Each row of numbers belongs to one of the elements below and depends on some of the facts about them. Some rows are named. Which element is each other row?

Some rows with their names:
[ 12  -3   2  16   2  -8 -13  -4  16  -6   6 -12 -17  -4  -4   0   0  -6
  11  37 -10  15  -8  -4  -3 -21  -2  -7  -7 -30  -8   1  33   3   3]: baflede
[-20   2  -5 -28  44  15   1  10  17  16 -16  14  -4   2  19   9  -9  22
 -10 -39  14 -35  -4  19  -7  20   6  33 -12  29   6  12 -34   8 -17]: bradugis
[  5   6 -15  15  32  19  15   5  -3  16 -31  26  31   5  16   3 -46   1
 -18 -24 -10 -31   0 -13  -4  21  11   9  22   0  17  10 -18  -6   5]: timekek
[  6 -14   9 -29 -13   5 -34   6 -21  25  16 -27  16   9  10   0 -18  -6
   6  -9  10   3   6   5  -1 -14 -17  15   2 -15  -9 -27   5  24  -1]: zeflo
[ 33   2 -10  14  14 -13   7  12 -10   1   2 -13   5  19  -4  -2 -48 -14
   4  -4 -20  -6  -6 -13  19  -2 -12  -2  26  -3  -4  -8   0  10  12]: neno
[  5   4  10  17  -1   4  -5  -9   6   3  14  -1 -17  -6   1   3  22 -12
   6  19  -9  31   4  -8  14  -6  -2 -28 -13 -19  -1   7  29  -9   4]: lesto
[ 22   7  -5  15   1  -7  22   7 -28  -7   4  -5   4  21  -9  -5 -27 -21
  -3 -16 -18  16   1 -18  31   3 -12 -21  24   4  -1   2 -12  -4  10]: diska
[ -2   5  14 -25 -11  16  -1  -7  -9   0  31 -29  -7  11 -12 -15  48   2
   3  11  30   1  11  16   8  -7 -17   7 -18  32  -7  -2 -38   9 -17]: bribrus
[ -9   5  11   9 -19   4  11  -1 -15  -6   9 -20   5  13 -15 -20  15  -6
   7  39  18 -16  20   8 -14 -11 -17  13   2  21  -3  -9 -27  15 -12]: pafliklu
[ -5  -1   8  -5  -4 -26  11   0  -6 -10  -3  -9 -20  19 -13   3   2  -6
   4  30   3   9 -25  12  -9 -33   2  -4 -22  20 -15  -5  27   4  -6]: sosko
[-13   4   6  27 -23 -25  14   2 -12  -9 -12   7 -12  -1 -15   3   3  -5
   9  54  -6  14  -6   3 -15 -23   9 -29  -9 -13  -5  -3  40  -6   4]: pleflu
[-15   2  15  12 -15  -7   7   3 -21  10   0  -3 -10   3 -10  -8  20  -6
  11  46   6  -2   4   9 -10 -13  -3 -15 -15  -5  -7  -6   7   3  -6]: meplik
[ -6  -2  12 -21 -22   2   2   4 -31  -2  14 -12  -2  12  -9  -3  12  -7
   1 -19   8  17  11   8  10  -7 -16  -7  -6  15  -9 -14  -5   5  -6]: zustel
[ -2   5  11  28  -4   2   6  -4 -13   9   0   0  -7   0  -4  -5   1 -11
   7  62  -5   6  -8  -6 -10 -22   7 -29 -15 -21   0  -3  34  -3   3]: ploku
[-20  -4  -8 -15  30   5  -5  -5  40  -5 -21  10 -10 -10  14   9   1  18
 -10 -22  10 -26 -11  12 -24  -2  14  29 -15  13   1  16  -2   0 -12]: miplen
[ 28  -6  -9 -12  -7 -23 -22  10  -2  17  29 -11   2  -2  -5   1 -10  11
  24 -15  -9   3   1  -6  23  27  -8   7  10 -19  -9 -17 -15  11  13]: zagem
[ -5   5  10  31   0 -14   9   4  -6   7   0  10 -25  -5  -1  -1  30  -6
  17  50 -10   6  13  -6   3   7   4 -26  -9 -18  -3   1   4  -6   1]: flotrezam
[ 11   2  -4  24  10 -29  18   7   4 -25 -16  -1 -16  14 -10   6 -39 -22
   3  28 -23  14 -22  -5   5 -25   2 -16   6  -3  -9  -1  44  -3  12]: gramum
[-13   4  15 -33  -9  11  -2   6 -38  20  32 -16  -3  13  -7  -4  35   2
   0  -4  22  13  -2  19  13  -8  -9  -4 -29  31  -7 -19 -25   7 -15]: plunil
[  5   2   9   9 -12   9   2 -16  10 -26  17 -21 -15   1 -12 -15  39 -13
   6  30  11  12   8  -3  -4 -18 -11   1  -9   9  -4   4  -2  -1  -2]: tagos

Some facts about the elements:
φ a <- gruzam griflinul drebadok triduk piva klafil flebrodu greflu driflus vikes neveke gramum sufak plazo brufis retrik lotrel vidrak kluvar dreski lasti kadrer
φ g <- tribre braviples mezis voraka bolastim trusun mepogrir diral papom kufi bribrus biplu plunil liski pleskan fubro traduzor
φ e <- motuk tagos teflum flopil bokli taba miplen finur rostum drigrik skerisko senan pori loder dridra griplus mutrom pafek pupun braro sosko meplik brizurer
φ f <- diska stoflatrin flagruk dezu stiduza bebri pedus timekek batina sutu stadri banok neli klipes neno pleskidri laplizu klestum plusken
φ b <- rukestur brebri zagem davur triklor loman truzul kloplor poklus nanar megre goser vokom kostesil meflin drokin gegom tosa naflunen laplur
φ d <- bradugis nerin fabastik gruska rupar detis steso flostal guki tridren plizu vuko pafliklu zustel trolo zeflo zugrim
φ c <- somok mudre sistis ploku stustil sedi kluklazo skena pleflu fegrik klibe nuple bomok grotras gaplu baflede lostetris mutreflal drafen flotrezam lesto zaretan peflodrok trifitrol flebrim
[gruzam braviples rukestur somok voraka fabastik flopil driflus triklor sistis loman taba mepogrir ploku truzul neveke sedi papom pedus detis timekek batina pleflu stadri vokom bomok grotras vidrak klipes pafliklu dreski lasti meflin mutreflal flotrezam pleskan gegom mutrom zaretan pupun braro meplik klestum] π j
[tribre motuk diska tagos stoflatrin griflinul flagruk brebri bolastim piva davur greflu mudre trusun vikes dezu gruska rupar stiduza poklus rostum stustil skerisko kufi skena bebri steso flostal pori bribrus nanar sufak plazo fegrik goser guki nuple retrik plunil kostesil plizu vuko kluvar gaplu zustel drafen trolo lesto pleskidri kadrer fubro trifitrol laplizu brizurer plusken naflunen laplur zugrim] π h
[bradugis mezis drebadok triduk zagem nerin klafil flebrodu teflum bokli miplen finur diral kloplor drigrik senan kluklazo gramum megre biplu sutu klibe loder banok neli dridra tridren brufis lotrel liski baflede neno griplus lostetris drokin pafek zeflo peflodrok sosko tosa traduzor flebrim] π i
tribre Λ voraka zaretan flotrezam tridren griflinul
rukestur Λ brizurer trusun tosa
zagem Λ brufis retrik grotras griflinul
nerin Λ mezis plunil laplizu lesto bradugis
mudre Λ stoflatrin vuko davur braviples trifitrol
driflus Λ ploku mutrom flostal braro
dezu Λ meplik diska plizu
rupar Λ neveke kluvar
bokli Λ guki biplu sosko kostesil
taba Λ pleskidri nuple
mepogrir Λ pleskan klafil
diral Λ pupun loder plunil finur pafek
stustil Λ brebri flotrezam
skerisko Λ sutu flebrodu
kluklazo Λ somok klibe teflum piva
kufi Λ lasti lotrel flebrodu
skena Λ fubro retrik stadri trusun
pori Λ banok bolastim tridren dreski
sufak Λ pleskan mutrom dridra detis papom
fegrik Λ triklor gruska davur bribrus piva
goser Λ klibe tagos piva pafliklu peflodrok
vokom Λ ploku nanar plazo gruzam bebri
bomok Λ laplur
vidrak Λ miplen
klipes Λ sedi naflunen
liski Λ triduk poklus grotras fabastik bradugis
gaplu Λ griplus sistis drebadok flebrodu
meflin Λ klibe drokin
mutreflal Λ flagruk loman klestum bribrus motuk grotras
kadrer Λ drafen sistis finur stiduza
zeflo Λ flagruk pleskan sistis truzul senan timekek
plusken Λ gramum pleflu naflunen batina sosko lostetris kostesil steso
flebrim Λ klafil trolo grotras
{gruzam motuk rukestur griflinul bradugis flagruk mezis drebadok triduk bolastim nerin piva davur greflu mudre driflus triklor gruska bokli miplen finur neveke poklus stustil skerisko steso pori nanar timekek megre batina guki klibe stadri nuple neli dridra dreski liski meflin griplus trolo gegom zaretan laplizu klestum zugrim} Σ 409
{tribre braviples diska tagos stoflatrin brebri somok zagem voraka klafil fabastik flebrodu trusun teflum flopil vikes dezu sistis rupar stiduza loman taba mepogrir ploku truzul diral kloplor rostum drigrik sedi senan papom kluklazo kufi skena bebri pedus detis flostal bribrus gramum sufak biplu plazo sutu pleflu fegrik goser loder banok vokom bomok tridren grotras brufis retrik plunil lotrel vidrak klipes kostesil plizu vuko pafliklu kluvar lasti gaplu baflede neno lostetris mutreflal zustel drafen flotrezam pleskan drokin lesto mutrom pleskidri kadrer pafek zeflo fubro pupun peflodrok trifitrol braro sosko meplik tosa brizurer traduzor plusken naflunen laplur flebrim} Σ 168

Name these rows:
No name comes twice in this set of rows, the named rows included.
[ 35  11   3   4 -11   2  -2   0 -35  30  25  -5  25   8 -10 -12 -17   3
   9  37   3  -3 -11  -7  11   8   3 -19  -4 -17   6 -15 -10   7   8] => truzul
[ 17   9 -20   8  10  13   7  -9  31 -11  -1   6  24 -11  -5  -9   4  30
  -3   3  13 -44  -7   4 -21  36  18  37   9  14  16  17 -48  -5  -2] => triklor
[ -2  12  15  32  17   1   5   1 -21  21   9   5 -22  -9   1 -10  26  -5
  16  57  -8   6  12  -5   7   5   3 -25 -18 -30   2   9   3  -6   2] => grotras
[  4   1   1  17  -2 -27   6   1  11 -19  -7  -1 -20   2 -14   6  -7 -12
   6  43 -10  12 -26   1 -10 -28   7 -15 -13  -1 -11  -2  48  -2   6] => lostetris
[ -6 -12   4   4 -21  -9 -19  -3  -1  -9  10  -3 -22 -18   3  10  30  -6
  12  -4 -14  34  20  -6  13   6  -6 -18   5 -36  -7  -5  27  -6  11] => skena
[ 13 -12 -10   1 -43 -32  11  11 -34 -27  -7   4  15  16 -15   9 -37 -20
  -4 -51 -24  34   0  -9  16  -5 -11 -15  44  -1  -9 -16  21  -1  19] => plusken
[-13 -12  16 -47 -44   6 -21   1 -31  19  21 -19  11   8  -5   0  23   0
   1 -23  23  25   3  15  -1 -20 -13  -1 -13  12 -10 -26  -7   9  -7] => kufi
[-32 -13 -12  -7   5   4 -15  -7  40 -16 -19  26 -14 -33  17  15  25  14
  -9 -54  -6   6   8  -2  -7  24  14  10   5 -10   6  19  14 -18   0] => stustil
[  1  -5   9  -2  -4 -10 -12   1  -3   0   6 -17 -15   4  -2   2   8  -4
   9  32   2   2  -5   5  -6 -18  -8   2 -14  -5  -9  -8  15   9  -4] => drigrik
[-10   4 -13  22  45   8  15   3  28 -13 -28  38 -21 -18  22  12  10   5
 -12 -54 -15  -6  13  -9  12  29  12   0   8   4  11  29 -12 -20  -1] => griflinul
[-35 -19 -14 -27  -7 -14 -12  -1  44 -19 -27  14  -2 -13  10  20 -12  21
 -11 -41   5 -16 -16  16 -35  -9  16  34  -3  17  -4   3  26   1  -3] => bokli
[  3   5 -17   0  36  17  15   4   3  -1 -22  28  13   4  11   8 -30   5
 -22 -66 -11 -10   1 -12  16  30   8   7  24  12  16  16 -29 -11   4] => laplizu
[ -5  -5  11 -31 -15 -10 -10   7 -22  15  20 -23  -4  15 -10  -2  11   5
   9   9  22 -13  -7  18  -3 -18 -13  19 -22  24 -15 -20 -11  22 -14] => traduzor
[ 13   3   4  22  -3   1  -2 -16  17 -21  11 -14 -20  -9  -8 -10  26 -15
   5  41  -5  20   4  -7   4 -13  -3 -15  -5  -8   0  10  21  -6   0] => trifitrol
[  0  -3   3  34 -10 -14   4   3 -14   0 -16   1   1  -1   4   0 -15 -19
   8  25 -20   8  16 -18  -2  -6  -6 -20  21 -37  -1  -6  29  -3  12] => vidrak

The same elements again, as new rows of numbers:
Some elements and their rows:
[ 23  50  31  -4 -11  16  14 -49  13  17  27  46  13  17 -48   5  -3  -4
  -5  -5   8  27 -29  30  18 -11   7  -6  28  20  19  -9]: vikes
[-12 -12  10  37  19 -13  39  -3  -3 -14  17  23 -11   1  19 -48  26  18
  32  -6 -13  39   4 -15  10  11  -3 -14  -7   1  -6  17]: pori
[ 12  -2  26 -41 -10  23 -13  -4   5  -3   2  -8  -7  -4 -25  25 -19   2
 -23  12  -8 -41 -32   9 -13 -11 -24   0 -22  14  24  -4]: trifitrol
[ 23  53  32  -6  -9  16  13 -50  12  14  25  42  16  19 -51   7  -4  -4
  -4  -9   9  27 -30  30  17 -12   8  -8  30  23  19 -10]: plazo
[  6 -12  27   5  14  29  16  10 -10 -27  20  -4 -33 -19   8 -21  -1  14
   0  39 -39 -12 -23   7 -27  -1  -9 -13 -61  -5  24  35]: mudre
[-36 -85  20 -36 -16  -6   3  24  -8   8 -13  -5 -20  -1  27  10  -7  10
   1   4 -10 -51   5 -36  16  28 -51  27  -6   5  -8  -6]: tribre
[  1 -28  36   3   8  21  24   1 -16 -14  30   7 -27 -21   9 -30  -1  24
  -3  52 -40 -14 -14   2 -10   2 -26 -13 -61 -12  23  35]: stustil
[-14 -44   2 -30  -8  -1  -5  16   7  -9 -13  -5 -16  -9   8  35 -12   0
  -2  -3  -9 -38  -4 -14 -21   8 -27  13  -8  29   6  -8]: dezu
[ 24  37  25  -4 -13  15  13 -43   4  20  29  60  20 -14 -28  32  12  -6
   3  17 -14  42 -30  56  -2 -13   6   5  41  47   2  13]: kadrer
[-22 -55   9 -45  -8  -6 -14  31   3 -11 -23 -31 -12   2  11  13  -1   7
  -5 -18   4 -51  -8 -34   1  14 -40  14  -6   8  -9  -9]: trusun
[ -2 -20 -38  12  15   3  -6  25 -16 -28  -8 -36 -11 -23  25 -31   7  18
 -12   7 -11  -7  20 -26 -28   0 -12 -22 -58 -25  10   6]: neli
[  3  20 -39  42  23   0   1   1 -11 -19   3  -2   7  -4  17 -39  23  10
   7 -20   6  50  13 -11  -7  -2  20 -24 -10 -21 -10   4]: dridra
[ 34  62  -8  40  10  18  22 -35 -14   5  33  29  19 -15 -19 -48  24  14
 -10  29 -11  62  -3  34   9 -15  17 -31 -11 -16  15  16]: drebadok
[ -3  18  -9  96  15  -4  49  18  17 -23  -5  -1 -34  17  28 -27  15 -26
  42  28 -27  28  17   8   3  20  59  17   6 -14   7  24]: meflin
[ 23  67  26  45  20  -2  25 -34  -2   9  42  21  12   3 -23 -43   1   5
  12  28  -4  46  -4  36  13 -23  40 -30 -15 -24  12  25]: neveke
[ 19   7  10 -42  -8   2 -28   5   2  14   2 -17  11 -29 -11  48 -22  -7
 -19  44 -14 -41 -10  45 -26 -24  -4   6 -16  13   5  19]: sistis
[ -8 -14 -14  10  31 -20  -8  33  -3 -28  -2 -44 -13 -22  26 -15  -9   7
  10  12  -8 -18  14  -7 -35 -14  12 -20 -56 -19  -4  28]: timekek
[-17 -31  36 -25 -15  21 -19 -14 -17  32  16  22 -16  -9   2  48 -55 -13
 -14  50  -9 -40   8  17 -11  -8  10  14 -23 -14   8  15]: mutreflal
[-36 -54  -6 -35   8  12 -65  37 -17   1 -18 -16 -16 -19  55  87 -31 -32
  10  -9   1 -31   3  -3 -63  -4  29  19  -1   2 -49  26]: mepogrir
[-14   1   7  52  18 -28  32   1  -5   4  19  12  -3  -3  25 -42  11   8
  33  18  -8  34  26   1  20   4  24  -9  -6 -22 -14  25]: rukestur

Rows to name:
No name comes twice in this set of rows, the named rows included.
[ 44  49 -13   0 -28  -1  16 -40  -4  39  16  42  49 -35 -32   6  29   8
 -26  49 -13  39   1  66  24  -9 -17   7  40  31   9  -3] => flebrodu
[  5  17 -36  40  18  -5   9   3 -10 -13   3   2   9 -10  17 -44  30  13
   6  -8   0  49  21  -9  -5   1  11 -22  -8 -17  -8   6] => finur
[ -2   4  -3  57 -14  20  42   7  32 -20 -27  22 -35  38   1  18  11 -36
  30  -3 -20   9 -13   0   8  33  30  47  51  31  19 -13] => goser
[-17 -39   3 -10  25  -3  -1  46  -5 -39  -7 -48 -24 -10  33 -39  18  21
   9 -14 -14 -25 -11 -40 -16   7 -28 -13 -51 -14 -10  19] => bolastim
[-21 -48   4 -38  -6   3 -18  37   6 -17 -25 -31 -20   7  14  20  -5  -3
  -3 -25   2 -50 -13 -33 -10  12 -27  15  -7   8  -8 -11] => bribrus
[ 24  61  26  67  15  31  53 -27  15 -23  28  30 -21  21 -25 -44  17  -6
  20  18 -27  47 -28  21   8  -1  36 -14  -8  -2  35  18] => piva
[ 24  45   6   7 -22  24   5 -56  -9  37  22  50  24  11 -41   1 -12  -3
 -24  13  15  34   2  26  30  -8  11  -4  27  -7  21 -21] => brufis
[ 24  55  33  33  21  16  29 -37   1  -8  40  34   2   6 -27 -48  15  16
  10   5  -9  53 -26  21   9 -14  16 -32 -14  -3  18  20] => greflu
[-11 -21  -8 -23  -3 -24 -18  19   8  -1 -17 -32   0  -5   1  29 -28  -7
  -6   5   7 -48  16  -6 -14  -9  -5   7 -13   1   2  -9] => pedus
[ 20   6 -10 -22 -22  37 -17  -3  -5   5 -13 -13  -5  -8 -20  25 -19  -8
 -39  32  -9 -36  -3  11  -8  -2  -8  10 -21  -8  32 -14] => peflodrok
[ -1   8  -2   6  -4  -7  12  -6  22  -6 -10  11  -2  26 -15   9   7  -8
  13 -38  13   7 -12 -12  10   8   2   9  35  25   2 -19] => tagos
[ 15  42  29  15 -16   1  16 -47   5  38  27  48  18   5 -30  19 -19 -16
   2  37   0  21   2  52  21 -14  33   9  33   5   9   7] => vidrak
[  5  -9  24 -25 -16   9 -11  -2  -2  20   5  -1  -6 -15  -6  40 -33 -12
 -16  57 -18 -46   3  32 -10 -10   1  17 -17   0  14  15] => bomok
[-22 -48  12 -30 -21  56 -37 -24 -40  33  15  46 -15 -17  14  58 -49  -8
 -29  34  -6 -15  10   3 -28   2   2  10 -26 -17   4   7] => flebrim
[ 26  57   2  44   9  25  20 -42 -17   9  37  35  12   0 -20 -52  12  15
  -8  21  -1  62   0  19  16 -12  23 -32 -16 -31  19  10] => triduk

Now the same elements, written a new way:
Named rows:
[-56  35  47  20   9  16 -28  -9 -23  16 -62  38 -18 -44  46 -25  41 -11
 -16  40 -26 -32  28  58  55 -13   6]: skerisko
[-44  41  54  25   3  37 -22   5 -36   9 -64  37  25 -48  29 -17  17   2
 -13  31 -42 -36  32  74  32 -10  -3]: dridra
[  0   1  -2   4  10   5  24 -27   1 -27 -11 -12  -6  12  10  24  30  27
 -16  -2   1 -36 -26  10 -16   4  -3]: bebri
[-11   9  27  13  20  14  54 -24 -42 -30 -21  65  11 -37  39  19  16  -4
 -22  34 -28 -46  20  37   6   5   0]: loder
[-21  27  16  24  -5  19 -61  14  17  14 -52 -28   3 -17   3  -8  31  15
 -19   4   0 -14 -11  53   3 -13  -3]: flagruk
[-49  29  21   9   1  27 -39  -4   6  26 -44 -20  -4 -41  -5 -12  42 -51
  -6  28  -6 -14  14  27  17  -7  13]: stustil
[ -7 -16  -7  -4  23  11  33 -24  30 -17 -35   3  -8 -23   3  20  24  15
 -25   2   1 -39 -22 -27 -25  -4  -2]: vuko
[-16  -4  41  -6  38  26  55 -21 -39 -22 -28  66   4 -25  50  21  21   2
 -35  43 -35 -57  10  43  -1  -7  12]: braro
[-31  21  31   4  -9  29 -61  31  -7  22 -47 -24   7 -14  -1   4  27  33
 -19  10  -6 -21 -14  52 -13 -13  12]: timekek
[-31   5  20 -36  35  45  58 -36  -9  -6 -19   9  -1  -8  17  24  21  -4
 -13  20 -14 -39  -9   6 -32   7   5]: sedi
[-34  -6  28 -12  41  12  54 -32 -52 -13 -27  63   3 -17  59  17  19 -18
 -32  53 -19 -50  17  17   4  13  12]: taba
[-12  -2  -7 -19  23   9  20 -11 -19 -12  -8   0   5   6  14  29  20  26
 -24  20   6 -28 -36  -1 -41  14  11]: pedus
[  0 -14  22   5  21  19  41 -30  -3 -27 -17  10  -4 -21  10  23  47   0
 -18   2 -17 -36  -5   0 -11 -22  15]: drafen
[-51  26  35  14   7  45 -26 -14  11  20 -57 -17  -6 -30   0 -20  40 -22
  -6  15 -18 -26   6  40  13  -7  -3]: nuple
[-82  51  37   3  -1  32 -21 -19 -36  28 -52  30   5 -42  40 -23  11 -20
 -11  40 -27 -31  38  53  36  28 -12]: bokli
[ 21  14 -26   4   0  -6   2   6  -2 -20  16 -34  16   3 -18  35   2  24
 -15 -11  16  -9 -34 -12 -56  18   2]: brufis
[-54   5  12 -16   7  43 -64  18  15  48 -61 -36   4 -28  -6 -10  30  22
  -8  10   5   2 -17  -1 -19   2  10]: meflin
[-45  43  54  33   1  34 -20  11 -34  14 -60  40  22 -56  28 -15  17  -6
 -14  27 -39 -38  33  73  41 -14  -3]: finur
[-37   7  17  -6   8  48 -62  28  28  35 -60 -31   9 -27 -13 -11  25  21
 -18   5  -1  -8 -17  19 -31  -8   8]: triklor
[-11   9  18  22  27   3  53 -35 -23 -27 -29  56  -2 -25  46  10  20 -41
 -31  56  -9 -61  14  31   7  -1  -8]: brizurer

Name these rows:
No name comes twice in this set of rows, the named rows included.
[-39  28  44  37  10  29 -30   2 -10  18 -72  35   3 -53  34 -22  33 -24
 -28  43 -22 -45  21  70  38 -22 -12] => motuk
[ 12  11  -9   1   8  -8   5 -11 -60 -29  -4  15  11  34  20  27  36  22
 -12   9  13  -1  -6   8  -9  29  21] => diral
[-56  20  19 -18  -2  20 -63  28   7  45 -26 -49  -4 -31 -13   4  22  -2
  -7  18   6  -5 -18   4 -20  -5  25] => rukestur
[  5  -3 -13 -20  10   6   3   4  -3 -21  -4 -33   9  13  -2  42  13  60
 -15  -6  14 -28 -49  -1 -52   8  14] => lasti
[-32  40  -2  19 -11   8 -79  25 -43  19 -31 -16  23   6  13  -6  33  -5
 -13  17   5  15   0  50   8  20   8] => liski
[-44  42  11   9 -13  26 -56   9  -5  22 -41 -31  17 -13  -3  -7  12  22
  -7  -1  -3  -6  -1  29  -3  16  -2] => neli
[-24  18 -14  24  -9  22 -79  22  45  22 -67 -51   7  -7 -13  -4  22  28
 -21 -11  27  -7 -36  25 -27   3 -13] => piva
[-61  30  27   3 -17  12 -60  15  -7  33 -31 -21   3 -53  -5  -8  22   9
   2   4  -6  -8   9   2   6  -3  19] => nerin
[-11   2 -12  -7  15  -8  17 -30  -6 -12 -11  -5 -11  13  25  20  31  13
 -13  13  19 -23 -22 -10 -10  26   7] => dezu
[-13 -26  -5 -11  33  11  33 -33  -5  -4 -36  24  -7 -24  18   9  60 -17
 -18  22  -2 -12  -5 -25  -5   2  18] => fegrik
[ -6 -22   4 -17  48  41  42 -21  -3 -10 -46  25  14 -22  15  20  30  -3
 -25  19 -12 -27  -5  -6 -37  -2  10] => somok
[-54  26  18 -17  -6  40 -54  19  11  38 -43 -56   0 -21 -14  -1  18  21
  -7   7   2  -9 -18  16 -26  -8  17] => gegom
[-23  -7  19 -33  36  27  39 -24 -18 -11 -15  10   5 -13  18  14  35 -11
 -16  25 -13 -30  -7  -5 -22   2  21] => bomok
[-12 -28  12 -26  41  13  22 -14 -29  -5 -19  22  12 -24  23  17  43 -14
 -19  27  -4 -19   1 -21 -12  -7  33] => mutreflal
[ 20  12 -23  18   4 -18   0  -2  19 -18  10 -40  -3  19 -11  34  12  11
 -22   0  31 -25 -47  -9 -49   3   3] => retrik

